Below are the code and all the weights of a small trained network. Each question names an input and a class and asks about switching units off, where a switched-off unit gives its printed mean instead of its output.

import numpy as np


def w(rows, s, z=0):
    codes = np.array(rows[::2]) - 128.0
    scale = np.full(codes.shape[1], s)
    scale[-1] = z or s
    return codes * scale


def f(y):
    return y / 2 * (1 + np.tanh(0.7978845608 * (y + 0.044715 * y**3)))


def log_softmax(a):
    a = a - a.max(-1, keepdims=True)
    return a - np.log(np.exp(a).sum(-1, keepdims=True))


def net(x, mask):
    res = np.array(x, float).reshape(1, 5) / 4 @ E
    y = f(res @ A[0][:, :-1].T + A[0][:, -1])
    res = res + np.where(mask, y, B[0][:, -1]) @ B[0][:, :-1]
    return log_softmax(res[-1] @ U[:, :-1].T + U[:, -1])


A, B = {}, {}
E = w([
[148,131,156,125,96,125,144,121,160,123,134,122],'x0',
[209,133,57,137,160,106,202,127,121,148,253,61],'x1',
[119,105,139,226,168,55,131,58,137,59,85,60],'x2',
[127,150,152,108,127,147,137,131,109,109,122,106],'x3',
[142,200,106,141,62,96,128,47,11,116,160,208],'x4',
],0.013)
A[0] = w([
[117,100,127,164,134,83,135,58,132,87,90,74,210],'neuron 0',
[110,138,99,123,154,124,150,152,172,155,138,72,132],'neuron 1',
[188,157,87,119,157,105,201,205,123,144,195,79,188],'neuron 2',
[90,140,153,67,112,187,102,182,142,170,101,209,236],'neuron 3',
[83,124,162,171,146,74,82,53,152,50,20,140,167],'neuron 4',
[184,122,79,132,160,130,188,132,112,129,236,67,202],'neuron 5',
[160,135,113,185,196,54,186,107,103,80,127,32,82],'neuron 6',
[111,180,123,109,51,89,110,167,98,159,164,198,173],'neuron 7',
[116,168,126,136,66,109,72,127,81,95,106,173,158],'neuron 8',
[153,140,142,94,179,126,133,156,166,187,169,81,124],'neuron 9',
[108,167,160,118,110,143,112,81,113,107,124,195,163],'neuron 10',
[102,107,144,93,107,208,44,195,193,139,102,162,255],'neuron 11',
[153,139,82,46,74,178,113,145,102,194,184,177,157],'neuron 12',
[108,61,141,156,161,99,108,145,179,71,93,62,167],'neuron 13',
[184,171,93,172,114,73,156,51,63,73,244,129,83],'neuron 14',
[113,122,161,120,113,162,85,160,197,127,140,118,193],'neuron 15',
[102,137,112,162,122,112,156,71,72,61,110,138,112],'neuron 16',
[117,70,101,64,141,198,146,254,187,141,96,128,238],'neuron 17',
[134,93,160,152,202,103,101,173,192,115,93,71,169],'neuron 18',
],0.009,0.0055)
B[0] = w([
[84,89,131,223,79,159,55,134,95,68,89,118,211],'neuron 0',
[105,81,67,114,109,142,113,176,162,129,141,68,176],'neuron 1',
[125,138,55,76,128,135,83,144,191,149,177,43,238],'neuron 2',
[159,76,154,96,161,37,140,102,99,99,113,151,232],'neuron 3',
[53,172,160,216,110,214,127,142,157,106,127,164,240],'neuron 4',
[177,138,74,71,121,85,88,155,135,154,149,56,254],'neuron 5',
[172,78,127,167,74,37,103,109,172,160,43,69,225],'neuron 6',
[204,205,132,114,105,121,195,118,88,151,82,181,201],'neuron 7',
[128,172,165,102,61,116,151,121,191,207,77,185,194],'neuron 8',
[109,120,66,97,97,116,49,141,208,115,164,128,188],'neuron 9',
[113,113,111,95,58,92,149,111,143,170,92,202,186],'neuron 10',
[111,42,195,135,223,36,160,113,90,106,173,106,235],'neuron 11',
[170,198,85,42,132,157,155,150,74,162,146,125,223],'neuron 12',
[132,143,102,168,129,168,136,187,91,81,22,65,218],'neuron 13',
[180,101,188,190,110,86,98,2,43,69,188,74,238],'neuron 14',
[105,82,122,147,220,120,137,141,127,107,158,124,181],'neuron 15',
[110,89,194,141,89,136,104,53,188,137,160,158,183],'neuron 16',
[105,45,187,142,198,106,92,127,125,117,193,106,248],'neuron 17',
[127,80,120,127,147,180,182,173,145,81,64,105,220],'neuron 18',
],0.008,0.018)
U = w([
[159,78,189,176,184,7,109,79,59,83,196,105,193],'0',
[163,169,132,77,112,68,212,129,107,196,53,220,194],'1',
[64,150,137,186,180,249,171,183,104,81,82,138,169],'2',
[59,209,133,210,45,198,77,84,170,141,165,204,78],'3',
[103,133,53,50,178,132,113,172,193,156,254,109,124],'4',
[228,237,41,93,117,148,156,108,49,153,192,117,2],'5',
[159,120,40,137,91,102,117,156,167,124,56,63,78],'6',
],0.0078,0.0027)

Each question gives the input, the list of numbers given to net, and the class t.
The units are the neurons (one row each of A and B). Each row of codes is followed by its name. A weight is (code - 128) times the scale printed after its matrix; where a second scale follows, it is the last column's (A, B and U).
mask holds one flag per neuron, in row order. A switched-off neuron (its flag False) gives its mean, the last column of its row in B, instead of its output. The means were averaged over made-up inputs and are rounded, as every weight is.
A unit's drop is (log p(t) with every unit on - log p(t) with that unit switched off) / (log p(t) with every unit on - log p(t) with every unit switched off).
unit that matters most: the unit with the biggest drop
top k neurons: the k neurons with the biggest drops, biggest first
drop of u: that unit's drop, to one decimal
input [8,-6,-1,-8,-7], class 0: unit that matters most => neuron 11
input [2,0,-8,0,-1], class 0: top 3 neurons => neuron 3; neuron 11; neuron 17
input [-3,-3,0,1,1], class 1: top 2 neurons => neuron 14; neuron 17
input [7,-4,-5,4,1], class 1: top 2 neurons => neuron 14; neuron 7
input [4,-7,1,-5,7], class 3: top 2 neurons => neuron 4; neuron 16
input [-8,0,-5,-1,8], class 1: top 2 neurons => neuron 8; neuron 10
input [0,7,1,7,-6], class 6: top 2 neurons => neuron 6; neuron 13
input [0,8,0,7,7], class 5: top 2 neurons => neuron 11; neuron 17
input [-3,0,-6,2,-8], class 0: top 3 neurons => neuron 11; neuron 17; neuron 3
input [-4,-7,-1,3,-8], class 0: drop of neuron 11 => 3.1
input [8,-1,6,1,7], class 3: drop of neuron 3 => 0.0
input [-2,-5,-7,-8,-1], class 0: drop of neuron 17 => 0.1
input [4,2,1,7,-5], class 6: drop of neuron 13 => 0.3
input [1,2,-8,1,5], class 5: unit that matters most => neuron 12
